Below are the code and all the weights of a small trained network. Each question names an input and a target symbol and asks about switching units off, where a switched-off unit gives its printed mean instead of its output.

import numpy as np


def w(rows, s, z=0):
    codes = np.array(rows[::2]) - 128.0
    scale = np.full(codes.shape[1], s)
    scale[-1] = z or s
    return codes * scale


def norm(h):
    return h / np.sqrt((h * h).mean(-1, keepdims=True) + 1e-5)


def f(y):
    return np.maximum(y, 0)


def softmax(a):
    e = np.exp(a - a.max(-1, keepdims=True))
    return e / e.sum(-1, keepdims=True)


def log_softmax(a):
    a = a - a.max(-1, keepdims=True)
    return a - np.log(np.exp(a).sum(-1, keepdims=True))


def net(x, mask):
    ids = ['Πγδεηλμξτψ'.index(c) for c in x.split()]
    T = len(ids)
    res = E[ids] + P[:T]
    r = norm(res)
    for j in range(3):
        rows = slice(3 * j, 3 * j + 3)
        q, k, v = (r @ M[0][rows].T for M in (Q, K, V))
        z = softmax(np.where(np.tri(T) > 0, q @ k.T / 3**0.5, -1e9)) @ v
        o = O[0][rows]
        res = res + np.where(mask[j], z, o[:, -1]) @ o[:, :-1]
    y = f(norm(res) @ A[0][:, :-1].T + A[0][:, -1])
    res = res + np.where(mask[3:11], y, B[0][:, -1]) @ B[0][:, :-1]
    return log_softmax(norm(res)[-1] @ U[:, :-1].T + U[:, -1])


Q, K, V, O, A, B = {}, {}, {}, {}, {}, {}
E = w([
[157,134,139],'Π',
[104,154,3],'γ',
[165,143,126],'δ',
[171,138,135],'ε',
[167,146,130],'η',
[156,165,137],'λ',
[117,114,167],'μ',
[167,130,169],'ξ',
[131,125,179],'τ',
[97,98,159],'ψ',
],0.026)
P = w([
[16,79,101],'0',
[160,245,232],'1',
[209,254,164],'2',
[216,229,122],'3',
[182,199,170],'4',
[188,200,136],'5',
[177,193,138],'6',
],0.0077)
Q[0] = w([
[69,172,42],'head 1',
[147,24,116],'head 1',
[248,240,112],'head 1',
[144,61,37],'head 2',
[162,166,245],'head 2',
[147,91,70],'head 2',
[156,173,175],'head 3',
[126,164,166],'head 3',
[228,205,218],'head 3',
],0.012)
K[0] = w([
[155,152,102],'head 1',
[117,99,69],'head 1',
[253,101,145],'head 1',
[111,173,103],'head 2',
[125,2,101],'head 2',
[105,180,131],'head 2',
[147,102,68],'head 3',
[153,144,40],'head 3',
[68,98,112],'head 3',
],0.015)
V[0] = w([
[174,152,141],'head 1',
[132,62,102],'head 1',
[173,172,73],'head 1',
[252,82,194],'head 2',
[131,100,83],'head 2',
[83,47,130],'head 2',
[150,168,40],'head 3',
[92,120,46],'head 3',
[206,36,130],'head 3',
],0.015)
O[0] = w([
[107,98,121,201],'head 1',
[150,223,122,78],'head 1',
[93,134,150,151],'head 1',
[172,137,164,245],'head 2',
[199,171,10,106],'head 2',
[89,161,87,126],'head 2',
[203,95,101,122],'head 3',
[146,123,64,93],'head 3',
[167,243,111,144],'head 3',
],0.011,0.012)
A[0] = w([
[193,89,66,125],'neuron 1',
[135,193,191,98],'neuron 2',
[180,189,114,153],'neuron 3',
[123,107,157,135],'neuron 4',
[252,146,128,187],'neuron 5',
[125,73,152,142],'neuron 6',
[152,75,164,110],'neuron 7',
[5,108,128,254],'neuron 8',
],0.014,0.0052)
B[0] = w([
[128,142,49,173],'neuron 1',
[97,150,118,216],'neuron 2',
[96,93,73,193],'neuron 3',
[65,150,48,169],'neuron 4',
[146,84,43,255],'neuron 5',
[175,155,65,182],'neuron 6',
[60,161,17,186],'neuron 7',
[200,78,3,230],'neuron 8',
],0.0065,0.0086)
U = w([
[129,218,110,138],'Π',
[165,117,141,2],'γ',
[212,130,103,61],'δ',
[246,227,139,127],'ε',
[218,95,128,164],'η',
[143,6,184,115],'λ',
[82,97,101,96],'μ',
[122,171,248,234],'ξ',
[60,100,174,153],'τ',
[130,103,105,139],'ψ',
],0.013,0.0045)

Each question gives the input, a string of symbols that net reads in full, and the target symbol t.
The units are the heads (3 rows each of Q, K, V and O) and the neurons (one row each of A and B). Each row of codes is followed by its name. A weight is (code - 128) times the scale printed after its matrix; where a second scale follows, it is the last column's (O, A, B and U).
mask holds one flag per unit, heads first, then neurons. A switched-off unit (its flag False) gives its mean, the last column of its rows in O or B, instead of its output. The means were averaged over made-up inputs and are rounded, as every weight is.
A unit's drop is (log p(t) with every unit on - log p(t) with that unit switched off) / (log p(t) with every unit on - log p(t) with every unit switched off).
The circuit of an input: a set's keep is (log p(t) with only the set's units on - log p(t) with every unit switched off) / (log p(t) with every unit on - log p(t) with every unit switched off). Starting from all 11 units, units are removed one at a time, each time the one whose removal leaves the highest keep (on an exact tie, the one counted first), for as long as the keep stays at least 0.8.
circuit, biggest first: the units of the circuit, biggest drop first
most important unit: the unit with the biggest drop
which heads matter: for each layer, one digit per head in row order, 1 if its drop is at least 0.15 and else 0, layers parted by /
drop of u: that unit's drop, to one decimal
input ε ε ξ ξ μ Π, target ε: most important unit	head 3
input τ η δ Π, target τ: which heads matter	001
input μ μ η ε, target μ: which heads matter	011
input Π ψ τ, target Π: which heads matter	010
input Π δ ε τ ξ ξ, target Π: which heads matter	011
input τ ψ ξ, target τ: which heads matter	010
input τ ε λ η δ τ, target τ: which heads matter	001
input Π λ μ ε, target Π: which heads matter	011
input ξ μ ε δ ε δ ψ, target ξ: which heads matter	101
input τ δ ε ξ, target τ: circuit, biggest first	head 2; head 3
input λ ε ξ, target λ: which heads matter	001
input λ ξ λ, target λ: which heads matter	001
input ξ η λ λ Π Π, target ξ: which heads matter	000
input μ ψ ξ ξ ε ξ Π, target μ: circuit, biggest first	head 3
input Π ε ξ, target Π: which heads matter	010
input Π ψ λ τ, target Π: which heads matter	011
input λ τ λ δ δ λ Π, target λ: drop of head 3	0.1
input ξ μ ψ, target ξ: drop of head 3	0.0
input μ τ ψ ξ, target μ: drop of head 3	0.2
input τ ε ψ, target τ: drop of neuron 7	0.1
input μ μ Π μ δ ξ δ, target μ: most important unit	neuron 8
